Here is a tiny trained network, its code and every weight. The questions are about switching its units off for an input and a class, where a switched-off unit gives its printed mean instead of its output.

import numpy as np


def w(rows, s, z=0):
    codes = np.array(rows[::2]) - 128.0
    scale = np.full(codes.shape[1], s)
    scale[-1] = z or s
    return codes * scale


def norm(h):
    return h / np.sqrt((h * h).mean(-1, keepdims=True) + 1e-5)


def f(y):
    return np.maximum(y, 0)


def log_softmax(a):
    a = a - a.max(-1, keepdims=True)
    return a - np.log(np.exp(a).sum(-1, keepdims=True))


def net(x, mask):
    res = np.array(x, float).reshape(1, 4) / 4 @ E
    u = 0
    for l in range(3):
        y = f(norm(res) @ A[l][:, :-1].T + A[l][:, -1])
        res = res + np.where(mask[u : u + 5], y, B[l][:, -1]) @ B[l][:, :-1]
        u += 5
    return log_softmax(norm(res)[-1] @ U[:, :-1].T + U[:, -1])


A, B = {}, {}
E = w([
[116,123,141,156,167,240,62,146,49,146],'x0',
[131,217,92,85,72,186,206,129,112,229],'x1',
[164,124,78,164,150,137,151,135,129,138],'x2',
[130,185,144,134,217,144,65,85,254,173],'x3',
],0.0085)
A[0] = w([
[147,104,157,135,105,102,207,174,34,86,39],'L0N1',
[137,68,177,161,200,179,106,183,47,129,89],'L0N2',
[176,2,172,198,165,22,71,203,160,38,25],'L0N3',
[108,146,56,165,37,10,148,135,211,46,47],'L0N4',
[68,94,104,65,157,88,166,93,160,126,3],'L0N5',
],0.0062,0.0036)
B[0] = w([
[35,76,70,141,152,87,100,227,221,193,194],'L0N1',
[180,135,174,54,128,61,104,100,86,140,202],'L0N2',
[88,107,182,170,114,176,228,56,158,159,253],'L0N3',
[254,248,188,140,146,96,112,142,78,244,206],'L0N4',
[162,238,94,196,169,5,134,88,150,214,142],'L0N5',
],0.0094,0.0074)
A[1] = w([
[109,125,80,89,188,125,103,97,241,93,2],'L1N1',
[62,146,150,189,139,179,193,173,190,159,137],'L1N2',
[94,188,43,115,44,166,168,85,113,179,138],'L1N3',
[131,117,166,135,170,200,21,138,2,157,67],'L1N4',
[132,159,163,171,58,83,152,101,136,197,111],'L1N5',
],0.0075,0.0024)
B[1] = w([
[145,174,71,148,58,114,58,163,124,24,169],'L1N1',
[82,138,112,100,137,153,61,161,161,72,216],'L1N2',
[85,50,172,97,200,156,147,8,165,121,220],'L1N3',
[210,188,158,150,163,79,196,148,151,165,224],'L1N4',
[149,117,132,102,140,185,132,139,86,104,254],'L1N5',
],0.011,0.0069)
A[2] = w([
[155,23,159,255,121,140,114,50,151,82,82],'L2N1',
[84,15,104,159,98,135,184,206,120,157,6],'L2N2',
[70,91,198,138,93,211,175,12,134,86,23],'L2N3',
[78,65,83,125,38,144,128,198,19,175,11],'L2N4',
[172,208,124,178,101,216,18,144,214,143,109],'L2N5',
],0.0078,0.0026)
B[2] = w([
[97,114,76,34,148,249,188,58,173,147,211],'L2N1',
[105,164,105,127,115,83,42,138,142,72,203],'L2N2',
[113,92,75,178,155,200,191,68,146,84,251],'L2N3',
[132,188,90,186,92,98,53,174,108,62,177],'L2N4',
[104,78,99,146,38,66,102,227,52,109,253],'L2N5',
],0.012,0.0064)
U = w([
[67,87,118,93,190,222,181,25,176,97,180],'0',
[247,177,182,107,153,59,148,129,85,242,210],'1',
[63,134,58,133,67,80,45,196,104,23,11],'2',
],0.011,0.0011)

Each question gives the input, the list of numbers given to net, and the class t.
The units are the neurons (one row each of A and B). Each row of codes is followed by its name. A weight is (code - 128) times the scale printed after its matrix; where a second scale follows, it is the last column's (A, B and U).
mask holds one flag per neuron, layer by layer. A switched-off neuron (its flag False) gives its mean, the last column of its row in B, instead of its output. The means were averaged over made-up inputs and are rounded, as every weight is.
A unit's drop is (log p(t) with every unit on - log p(t) with that unit switched off) / (log p(t) with every unit on - log p(t) with every unit switched off).
The circuit of an input: a set's keep is (log p(t) with only the set's units on - log p(t) with every unit switched off) / (log p(t) with every unit on - log p(t) with every unit switched off). Starting from the 12 units with the biggest drops (on a tie, the unit counted first), units are removed one at a time, each time the one whose removal leaves the highest keep (on an exact tie, the one counted first), for as long as the keep stays at least 0.8.
units of the circuit, in order: the units of the circuit, biggest drop first
most important unit: the unit with the biggest drop
k most important neurons: the k neurons with the biggest drops, biggest first
k most important neurons of layer l: the k neurons of layer l with the biggest drops, biggest first
drop of u: that unit's drop, to one decimal
input [-5,-5,8,-4], class 0: 2 most important neurons	[L0N3; L1N4]
input [5,4,0,8], class 2: 2 most important neurons	[L2N5; L0N4]
input [-7,4,-3,0], class 1: units of the circuit, in order	[L0N4]
input [6,4,3,1], class 1: 2 most important neurons	[L1N4; L0N3]
input [-1,3,-8,4], class 2: units of the circuit, in order	[L0N3; L2N5]
input [7,-4,0,7], class 1: 4 most important neurons	[L1N4; L0N2; L0N1; L1N2]
input [-3,-7,1,8], class 2: 4 most important neurons	[L1N1; L2N5; L1N3; L1N2]
input [6,3,-1,4], class 1: units of the circuit, in order	[L0N3; L1N4]
input [-4,3,-2,3], class 1: 3 most important neurons of layer 0	[L0N3; L0N4; L0N5]
input [2,-4,3,6], class 2: 2 most important neurons	[L1N1; L2N5]
input [4,1,-5,6], class 2: 2 most important neurons	[L0N4; L2N5]
input [4,5,8,-6], class 2: 3 most important neurons	[L0N1; L0N3; L0N4]
input [3,-3,-5,5], class 2: 2 most important neurons	[L0N4; L1N3]
input [3,-2,4,1], class 1: most important unit	L0N2
input [3,-8,1,-8], class 0: 2 most important neurons	[L0N3; L2N1]
input [2,5,-2,8], class 2: 2 most important neurons	[L2N5; L0N3]
input [-6,8,8,-5], class 0: 2 most important neurons of layer 1	[L1N3; L1N4]
input [1,7,-2,8], class 2: 2 most important neurons of layer 2	[L2N5; L2N1]
input [6,-7,-5,-4], class 0: 2 most important neurons	[L0N3; L0N4]
input [8,1,-5,4], class 1: most important unit	L1N4
input [5,-3,6,7], class 2: 3 most important neurons	[L0N4; L1N1; L2N5]
input [4,-8,1,-3], class 0: drop of L0N3	0.3
input [8,-2,-8,5], class 1: drop of L1N4	0.2
input [2,-6,8,-4], class 0: drop of L0N3	0.2
input [-8,1,6,5], class 1: drop of L0N5	0.0
